(in the rows, 128 means zero)
Each row is followed by its class; each block has classes of its own.
[147 156 149 135 132 111 183 130 182 113 103 197  93 141 193 131 137 135
 115 102 160 161  85 167 153 189 107 156 179 114 106 118]  luk
[135 143 153 111 135 121 111  85 159 169  99 168 123  96 102 145 136  91
 145  96 120 109 122  86 182 130 123 169 119 128 172 106]  temem
[165 164 138 132 137 101 189 131 189 120 104 209  97 136 190 115 129 137
 129 107 136 157  85 168 137 182 103 144 154 103  99  99]  Getum
[166 162 152 132 140 108 165 120 170 134 106 195 101 118 177 122 153 126
 135  90 122 157  90 165 173 167  88 176 189 110 105  95]  gog
[149 133 126 113 128 129  91  79 149 159  99 157 150  80  97 133 121  93
 148 100  89 122 148  85 182 127 117 166 115 135 192  91]  Zemo
[146 148 150 114 137 118 108  86 146 160 109 158 136  75  98 146 137  89
 130  97 100 111 130  94 176 143 128 172 107 120 142  96]  ruk
[146 148 162 116 133 112 105  74 140 170 104 153 142  93  95 150 149  96
 135  99 131 112 146 101 192 134 122 188 126 130 165 100]  nak
[129 132 121 123 116 105 130 116 142 109 117  94  77 178 137 109 107 128
  78 145 155 179 177 128 125 167 128 180 183 136 147 123]  luk
[182 157 168 131 142 112 172 128 181 121 112 191  94 125 168 135 156 122
 146  79 125 151  88 163 179 166  86 173 178 113 111  84]  Mivel
[166 172 158 131 133 120 168 115 177 121 113 210 100 117 172 123 140 119
 137  85 120 145  95 152 161 154  87 169 163 117 115  77]  Gul
[143 145 137 121 129 103 130 119 139 114 123  86  84 176 129 100 102 117
  79 153 146 174 190 132 133 151 123 192 156 116 127 111]  dapi
[161 145 154 129 124  83 148 116 147 141 119  95 103 187 130 111 105 124
  72 146 156 174 184 142 135 146 123 177 153 138 126 116]  nak
[144 126 122 126 125 110 143 125 144 123 106  92  95 185 142 100  90 129
  84 148 123 176 175 132 118 169 108 170 170 128 135 111]  Zemo
[136 137 140 120 143  92 140 129 149 136 130  83  91 171 138  93 106 152
  70 151 128 174 165 139 116 163 124 155 144 129 124 109]  tuki
[166 178 158 134 134 111 183 131 167 135 101 198  95 145 191 142 136 137
 129 107 155 161  99 185 156 176  94 146 170 105  90 106]  nak
[144 148 159 101 136 114 110  80 139 176 103 151 141  54  94 147 147  90
 152 108 100 140 138  92 203 133 136 176 128 139 155  91]  bip
[157 133 142 103 133 128 101  83 142 156 108 140 139  86  88 152 144  96
 157  92 105 122 138  87 210 137 120 176 122 126 185  95]  Mivel
[138 143 131 130 129  95 132 119 132 121 117  72  93 179 131  99 104 124
  77 139 134 168 178 138 131 159 118 194 171 129 121 119]  gog
[146 152 138 116 132 121 101  85 145 157 109 152 131  77  92 140 129  77
 134  98  88 110 138  93 169 135 120 169 108 124 154  93]  ruk
[146 135 148 119 146  82 141 129 164 141 129 101  96 167 141  98 106 155
  81 143 138 176 156 136 120 159 126 167 139 135 119 122]  tuki
[186 157 163 129 136 117 183 137 183 124 105 186 100 138 178 139 132 133
 131  95 142 164  83 169 179 180  95 154 164 107 101  95]  Mivel
[163 139 142 129 128  81 147 119 141 131 126 103 113 185 136 111 113 128
  70 142 158 176 179 148 133 150 118 171 143 139 132 137]  nak
[158 142 151 115 123 106  91  70 142 163 117 160 141  97  90 145 133  94
 147  94 115 126 156  99 198 111 125 179 111 134 183  98]  nak
[159 167 158 130 148 110 180 134 183 119 105 202 103 132 192 130 145 126
 119 103 152 157  78 168 173 173  99 167 159  82  85 100]  dapi
[164 138 141 107 128 132 101  90 142 154 111 143 134  82  90 148 148  95
 153  98 103 121 134  94 206 136 115 174 130 130 186  90]  Mivel
[139 134 145 113 127 118  89  68 150 160 104 159 121 100  91 140 125  94
 136  92 104 132 155  85 185 121 133 167 102 130 187 105]  temem
[146 144 118 119 126 109  93  68 149 137 117 168 136  86  88 123 123  86
 150  95  92 111 128  91 171 121 124 168  89 130 189  99]  Getum
[162 172 175 132 144 102 174 120 178 133 103 211 100 121 178 138 169 123
 137  87 150 139  86 165 173 157  86 172 189 105 104  80]  nak
[134 138 138 123 131  92 148 124 135 124 116  76  91 163 129 108 101 107
  90 151 124 186 168 135 132 149 119 175 162 134 115 111]  bip
[135 132 119 128 120  97 136 115 148 110 116  91  81 188 137 107 102 120
  73 142 157 182 174 133 121 171 124 185 168 141 143 138]  luk
[161 160 154 132 145 120 190 129 188 133  84 201 118 130 192 128 134 128
 125 100 134 156  77 164 158 190  88 146 164 105  96  91]  Zemo
[134 145 128 121 127 107 140 119 141 117 119 101  98 176 134 106 105 129
  83 138 139 169 171 122 130 161 113 185 151 128 131 115]  Gul
[151 150 135 104 128 124 104  73 152 160 107 178 144  83 103 139 137 100
 144  96 106 132 138  85 202 141 116 186 111 131 181 101]  Gul
[142 152 147 113 130 117 111  76 150 151 103 163 128  71  97 137 134 102
 136 103 107 109 131  93 179 148 136 172 104 125 163  73]  Getum
[146 138 132 112 129 115  88  73 137 163 108 136 146  83  88 129 130  87
 145  98  95 119 157  89 197 119 122 190 124 135 186 100]  gog
[143 148 140 108 124 133  96  77 150 161 109 176 149  74  94 140 133  96
 148  95 106 115 129  79 200 129 119 182 109 130 180  94]  Gul
[136 142 163 113 135 116 110  77 165 171  97 170 120  99  98 146 135  93
 138  92 119 116 120  83 191 137 127 181 119 126 165 102]  temem
[157 135 149 107 135 131 102  84 142 156 109 136 134  82  87 150 145  95
 155  94 104 117 145  90 204 139 119 182 130 132 178  95]  Mivel
[156 137 128 124 123 109 138 133 135 108 124  68  77 187 129 115 105 122
  87 139 126 170 170 136 140 160 112 176 168 126 136 102]  Mivel
[155 141 133 132 137  86 154 121 149 123 125  91 102 181 132  99  96 107
  57 140 122 164 171 134 109 160 118 169 138 130 109 128]  ruk
[154 166 156 126 154 111 176 140 190 137 102 200  95 119 197 128 141 155
 127 108 138 160  68 175 151 182  93 138 154 102  87  97]  tuki
[161 133 145 118 130  96 139 117 148 126 125  96  99 176 133 102 105 122
  72 152 150 182 180 132 143 151 131 188 140 122 122 125]  dapi
[153 149 141 112 122 112  87  66 138 162 110 158 134  99  91 148 130  90
 149  98 114 122 155  97 197 114 121 180 117 131 187  98]  nak
[163 159 170 129 141 103 177 122 181 138  98 204 101  98 173 128 157 103
 151  96 121 166  77 160 176 150  90 170 186 116  93  86]  bip
[141 124 130 128 123 110 137 125 145 121 109  90  92 180 138  98  91 132
  88 144 124 177 187 134 114 160 112 172 168 132 133 105]  Zemo
[143 144 119 135 127  87 141 120 145  99 126  92  81 178 132  92  94 128
  70 142 128 165 166 138 102 159 127 167 143 127 127  97]  Getum
[144 143 154 107 130 130 111  76 147 161 109 169 148  75  99 142 139 102
 141  95 108 113 137  81 200 136 122 186 110 130 173  85]  Gul
[130 134 149 112 122 129 101  75 147 153 105 157 123  82  98 149 142 101
 133 103 128 115 123  86 197 151 135 187 143 137 175  95]  luk
[130 149 143 105 141 128  93  95 145 170 112 156 124  63 105 143 147 126
 143 105  96 118 114 100 185 147 124 155 115 118 165  73]  tuki
[166 161 167 124 139 106 176 123 174 139 100 202 100  99 173 134 149 110
 150  97 123 173  79 162 175 157  97 162 175 116  92  86]  bip
[162 141 140 122 120  96 149 117 160 130 124 112 114 179 130  97  87 115
  79 140 144 170 169 122 132 146 117 183 128 145 139 126]  Gul
[161 170 159 136 149 104 188 133 181 126 106 193 105 129 184 128 132 118
 116  95 129 147  96 169 130 175 101 147 146 103  71 111]  ruk
[130 140 140 108 138 127  98  95 145 170 116 150 132  79 104 133 137 122
 138 114 103 120 114 102 180 148 119 153 106 124 166  95]  tuki
[140 161 146 109 127 132 109  78 148 159 106 171 142  81 100 139 132  93
 144  97 108 113 130  87 198 143 116 184 107 130 170  92]  Gul
[167 168 160 136 144 103 173 133 185 126 111 209  99 109 177 129 146 115
 126  85 121 141  86 161 142 165  96 159 162 104  83  92]  ruk
[158 160 175 130 142 111 174 122 192 136  97 219  79 127 181 136 146 128
 133  88 145 147  82 154 161 165 100 163 172 109 102  95]  temem
[166 176 154 134 142  98 179 127 178 132  98 205 109 137 190 139 155 130
 124  95 153 162  97 179 163 170  93 155 169  99 101 103]  nak
[145 136 143 129 122  91 142 120 130 123 125  86  88 192 135 111 117 128
  77 144 143 171 189 146 128 147 114 179 169 126 130 111]  nak
[157 160 160 129 141 109 182 131 183 140  94 188 112 127 186 125 142 129
 131 100 139 154  87 164 175 174  96 168 181  99  95  96]  gog
[158 136 139 119 128  99 136 121 145 123 128 102 101 168 134 105 113 121
  72 152 143 179 165 134 150 148 127 181 140 117 124 120]  dapi
[140 153 145 103 127 134 109  81 149 162 105 171 144  83 103 143 131  98
 150  99 116 109 126  81 196 138 120 184 113 126 173  92]  Gul
[148 142 127 105 129 119  82  70 144 152 113 149 132  94  89 132 128  84
 143 104 103 137 155  86 200 122 126 188 110 110 185  95]  dapi
[154 140 140 116 126 107  95  70 139 161 113 155 141 104  93 143 137  91
 145  96 113 127 153 101 194 115 116 178 115 130 186 107]  nak
[164 161 148 128 137 102 175 123 185 120 109 220  92 115 181 121 144 138
 142  93 127 148  79 159 148 173 104 158 162 104 106  81]  Getum
[171 135 124 107 122 124  85  87 143 148 121 144 134  90  84 143 132  90
 157  93  90 130 143  89 205 118 116 172 118 135 203  93]  Mivel
[130 129 122 126 120  97 137 113 144 108 119  83  83 190 133  95 104 119
  72 143 154 177 191 129 112 161 125 183 181 142 153 131]  luk
[138 126 133 132 130 107 139 119 148 116 103  78  96 180 133  95  97 116
  82 142 122 169 187 131 112 152 106 175 166 132 133  96]  Zemo
[160 172 162 130 131 124 182 130 181 124 102 207 105 120 186 133 136 127
 126  98 134 150  88 160 167 170  94 159 150 107 100  83]  Gul
[145 150 148 109 125 130 105  79 151 159 107 171 144  79  98 141 134  92
 145  98 110 113 124  84 198 132 117 185 105 132 172  90]  Gul
[144 131 139 117 128 134 107  88 151 159  95 162 147  89 104 135 130  94
 144 104 101 114 118  94 187 145 107 171 124 128 172  92]  Zemo
[165 161 156 133 138 106 175 120 181 116 111 217  89 107 177 123 149 135
 136  89 122 141  74 161 150 167 104 156 162 104 103  64]  Getum
[164 165 161 125 138 114 190 124 191 131 100 212 120 134 185 122 135 127
 124  97 150 155  88 152 168 172  93 164 151 108 106 104]  Gul

A new block, with new classes.
[137 136 128  99 109 109 124  98 156 146 162 129 165 163 108 159 159 129
 114 168  87 127 131 122 147 154  94 130 117 153 112 142]  Luma
[134 138 130 122 137 126 142 109 146 129  99 178 124 102  96 108 120 106
 169 119 133 147 112 126 110 134 131 134 138 118 141 146]  gelib
[139 126 132 121 133 137 126 133 141 136 120 135 128 113 105 118 137 120
 163 111 143 125 110 138 131 127 145 119 133 131 154 163]  lor
[136 140 149 111 119 143 124 144 120 120 138 138 116 105 116 118 148 112
 156 104 184 137 129 123 144 130 165 154 129 145 137 141]  tirus
[121 109 106 133 149 170  88 126 111 126 120  91  79 126 139  91 127  86
 114 102 182 124 120 156 127  83 141 116 149 157 128 159]  fis
[157 132 119 159 140 127 130 141 138  84 158 121 100 136 140 121 120 133
  92 138 183 120 106 150 138  91 128 157 124 128 149 171]  Sonir
[116 133 128 127 170 149 132 119 110 133 169  60 186 132 108 136 136 107
 119 144 142 115  96 149  87 107 144 129  71 159 160 137]  Gef
[132 147 136 125 137 139 144 127 135 127 117 143 132 141  82  91 130 123
 128 124 127 143 134 127  96 151 162 122 152 139 127 137]  gelib
[148 128 126 119 136 163 107  95 174 134 120 124  91 164 104 115 167 119
 155 143 143 151 101  98 137 127 135  90 146 122 148 189]  zel
[140 154 123 100 114 125 131 126 134 136 139 131 117 129 128 142 140 101
 147 118 154 138 109 142 159 116 167 133 136 148 158 143]  Gef
[128 139 130 114 127 133 147 130 125 127 140 125 114 125 119 137 142 119
 148 119 152 129 127 129 144 129 169 146 156 156 137 143]  tola
[138 141 138 128 133 134 158 141 137 118 141 133 113 161 110 132 139 142
 125 137 122 137 144 116 110 140 176 127 158 139 128 126]  tola
[132 146 137 134 135 141 129 147 136 112 136 124 129 158  98 110 142 138
 126 124 129 122 124 137 112 141 165 114 147 143 137 140]  lor
[136 122  98 100 107 116 141 176 141 114 111 162  89 120 121 107 143  92
 102 132 150 132 136 139  99 140  90 165 151 137 125 185]  Sonir
[112 119 141  63  99 123 160 155  88 141 119 164  78 115  76 167 180 120
 143 135 173 197 108 116 150 130 178 126 193 163 130 130]  lor
[137 152 121 122 147 130 131 118 150 108 133 129 118 174 102 108 130 126
 113 135 138 127 128 136 102 128 154 121 148 145 125 135]  Luma
[128 130 139 131 145 141 138 123 140 117 123 144 107 152 111 117 143 107
 138 118 150 126 135 115 123 130 161 120 135 137 140 125]  Bubo
[125 138 136  67 124 103 109 121  98 140 102 133 121 205 113  80 164 121
  91 140 133 136 172 112 122 145 146 169 144 150  80 127]  filop
[138 130 112 111 135 131 140 136 146 150 124 146 131 109 119 120 116 120
 156 119 129 141 122 134 121 123 151 118 138 130 157 156]  Gef
[124 134 110  95 149 108 112  90  95 181 120 161 118 184  36 101 138 161
  50 145 114 132 157 148 125 144 128 135 154 162 110 141]  filop
[136 128 141 110 141 124 133 126 147 136 124 136 125 113  94 108 132 119
 165 132 135 129 124 138 112 126 122 118 130 127 152 162]  filop
[112 174 130 100 128 170 148 151  65 131 130 115 134 138  99 152 129  95
 110 100 122 141 101  87  98 151 152 181  83 155 167  54]  tirus
[139 126 120  97 129 142 133 104 132 132 123 122 127 123 108 102 126 112
 155 118 132 136 126 124 135 133 142 123 135 126 139 161]  fis
[128 147 130 113 137 125 149 131 139 108 124 143 115 137  95 112 137 132
 122 131 135 127 133 145 116 131 161 106 155 133 128 135]  saza
[144 116 137 101 149 135 139 104 137  92 140 175 133 181  89 116 158  81
 153 146 146 141 136 121 146 141 133 124  78 138 124 154]  Sonir
[131 156 147 110 109 132 139 127 120 112 139 145 117 111 110 137 156 115
 152 111 184 134 107 127 157 133 158 156 128 141 146 139]  tirus
[135 152 141 131 141 128 139 139 145 108 145 143 108 161  72 104 148 137
 113 147 129 125 139 132 109 142 134 121 147 136 142 153]  filop
[123 134 130 107 126 113 129 102 141 115 144 153 118 125 123 123 157  89
 155 119 172 125 134 124 169 133 150 154 134 152 131 138]  Bubo
[139 139 122 104 145 131 134 117 154 124 113 153 123 105  97 101 123 117
 159 118 129 131 130 137 117 129 147 110 134 118 143 145]  saza
[103 111  97 134 156 150 125 111 144 138  83 149 116 131 118  91 117 134
 143 124 132 158 132  87  96 136 126 117 175 121 128 152]  zel
[134 136 127 127 144 141 141 133 145 110 148 139 111 181 110 115 132 127
 119 133 121 124 143 128 114 143 163 122 153 141 118 135]  tola
[125 156  79 150 142 136 121 143 142 145 118 121 114  68 122 118 131 123
  90 126 131 145 120 124  66 110 116 159 129 124 174 137]  Gef
[129 144 128 141 142 127 146 122 141 107 133 153 120 173 101 122 129 138
 135 136 122 127 130 107 116 148 146 134 157 140 134 139]  zel
[167 152 137  93  96  88 119 128 154 152 144 123 109 104  96 140 127 124
  99 121 162 139 113 176  64 118 139 150 127 122 154 133]  tirus
[139 148 111 117 143 127 139 110 150 128  97 163 115 120 118 105 131 123
 166 118 142 129 123 120 135 127 141 139 147 133 137 160]  Luma
[126 123 115 128 163 132 147 190  94 125 114 116 125  94 131  88 146 125
  98 132 127 104 149 116  61 117 120 183 111 142 120 146]  saza
[146  67 155 141 108 103 121  89 143 174  95 159 106 171 122 198 150  79
  94 120 131 110 143 130 154 109  80 105  88  95 134 127]  Bubo
[127 140 115 107 148 135 135 107 150 134 109 136 132 103 101 105 127 119
 151 122 129 138 123 134 114 123 150 105 132 130 150 138]  saza
[138 112 130 110 109 141 135 127 123 191 132  92 136 163 129 162 158 111
 115 133 102 110 122 116 157 130 127 135 124 168 148 160]  tola
[136 138 128 101 110 128 129 102 130 119 130 121 116 119 126 123 131  98
 163 112 157 130 115 139 165 120 149 134 148 141 144 155]  fis
[142 134 102 141 122 143 144 140 127 148 124 140 109  76 134 131 145 138
 129 113 153 136 122 115 172 116 138 140 135 113 165 175]  Gef
[163  83 151 118 107  90  81  96 126 159 111 126 100 167 136 168 120  88
 106 108 177 122 141 139 150  90 114 160 129 118 122 146]  zel
[149 140  66 154 159 152 121 131 134 122 170 141  88  62 132  93 140 161
 108 146 157 139 100 160 147 105 112 133 119 149 150 185]  Sonir
[123 136 138 114 136 122 133 121 150 120 142 124 141 120  88 105 126 115
 150 128 141 124 135 141 117 139 125 123 137 132 152 154]  filop
[140 125 145 117 129 118 129 110 127 135 132 155 110 113 120 144 149 104
 161 111 173 119 127 130 174 117 154 146 127 146 141 140]  Bubo
[137 134 138 126 143 141 119 139 140 113 144 112 128 160 100 112 129 123
 128 124 142 130 114 139 105 124 165 114 138 140 143 136]  lor
[127 116 107 111 115 134 125 156  91 126 131 156  90 152 174 140 131  94
 124 108 114 129 144 106 147 145 107 164 129 133  94  98]  zel
[141 150 139 121 117 136 143 124 125 106 115 138 124 115 115 130 150 115
 161 118 175 141 126 131 164 125 165 136 130 150 150 151]  Sonir
[161 125 145  60 108  60  92  51 155 190 142 155 162 150  84 149 120 105
 149 123 121 147 178 170 131 135 175 141 130 167 112 105]  tola
[128 136 143 138 143 142 119 146 139 115 139 107 135 156  88 119 128 131
 114 126 133 133 125 136  86 129 163 113 146 144 144 124]  lor
[134 131 156 131 123 136 131 126 120 134 109  98 136 127 128 113 178 116
 127 145 160 158 127  76 125 115 157 167 130 142 136 149]  gelib
[133 140 131 127 125 142 137 125 135  94 130 142 134 117 115 121 125 120
 156 118 171 142 130 127 163 131 155 132 140 141 144 151]  Sonir
[104 114 116  93 112  96 169 154 102 178 139 110 152  72  78 154 153 138
 107 145 129 170 124 129  76 135 140 151 154 172 157 126]  lor
[134 150  94 130 145 158 127 133 117 139 107 145  83 131 108 139 118 137
  86 123 132 146  88 118 118 107 130 132 144 107 162 141]  Gef
[137 129 129 113 130 123 122 128 137 132 133 135 139 101 107 117 128 121
 161 108 144 133 126 148 126 132 152 127 134 133 143 140]  lor
[135 127 115 120 134 136 141 117 156 145 118 133 116 115 125 114 140 122
 155 120 134 135 134 125 120 130 153 123 147 130 142 157]  tola
[144 125 123 107 138 135 143 125 152 142 134 150 124 112 115 115 124 128
 174 120 122 134 138 130 123 141 157 125 146 132 135 155]  tola
[135 126 131 140 134 147 105 121 190  94 146  90 111 130 170 140 121  98
 162 145 171 142  76 106 144  80 121 126 149 131 163 167]  Luma
[123 143 154 144 144 155 134 147 132 105 120 158 114 160 104 125 136 131
 134 132 139 144 121 101  97 131 157 124 131 136 135 114]  tirus
[145 132 114 124 134 127 137 112 147 138 123 136 123 132 125 112 118 109
 168 104 133 117 122 127 128 137 138 132 130 130 154 157]  zel
[131 152 134 109 133 128 128 124 136 109 127 136 116  97  90 124 146 112
 142 124 162 131 124 133 133 119 153 140 145 141 146 146]  saza
[131  92 135  87 143 140 132 132 103 164 186  93 124  64 113 172 125  87
 151 117 152 134  96 194  96 109 130  88  89 159 144 102]  Bubo
[165 131 169  70 119 101 160 148  96 160 160 100 172 144  77 157 136 159
 105 152  93 110 137 147 108 141 153 138 106 147 123 134]  saza
[129 140 155 130 123 131 121 107 145 109 144 127 126 115 107 139 158 100
 155 114 182 117 134 122 166 128 158 140 137 146 146 142]  Bubo
[129 145 145 137 149 132 131 135 144 105 150 133 119 156  80 103 132 138
 116 143 130 133 146 128 104 136 143 116 146 135 141 133]  filop
[140 136 136 112 129 146 132 130 133 125 138 136 110 122 114 129 138 112
 162 108 150 132 140 126 147 134 172 135 150 143 133 141]  tola
[115 103 137 181 134 134 115 149 141 123 142 106 122 135 141 140 172 133
 111 152 159 123 114 120 150  94 122 130 144 160 143 172]  lor
[103  91 127 101 118 166 166 166  84 158 163 151 144 144 101 130 140 123
 117 115 117 121 141 130 166 179 121 102 122 162 106 142]  tirus
[140 128 132 112 133 122 130 144 147 123 132 144 140 103 105 115 114 122
 169 112 135 127 114 140 113 134 141 136 139 125 150 154]  lor
[135 134 144 112 121 117 137 123 136 115 141 136 110 124 123 137 152 109
 143 122 174 117 118 133 153 124 149 146 143 139 135 148]  Bubo
[148 143  90 104 121 155 108 105 109 141 116 103 144 107 117  83  93 154
  83  86 149 137 150 143 147 150 145 137 131 106 124 134]  Sonir
[139 141 149  88 101 145 110 109 136 125 151 100 124 148 119 147 177  83
 120 126 157 144 107 135 122 137 129 118  77 120 132 117]  tirus
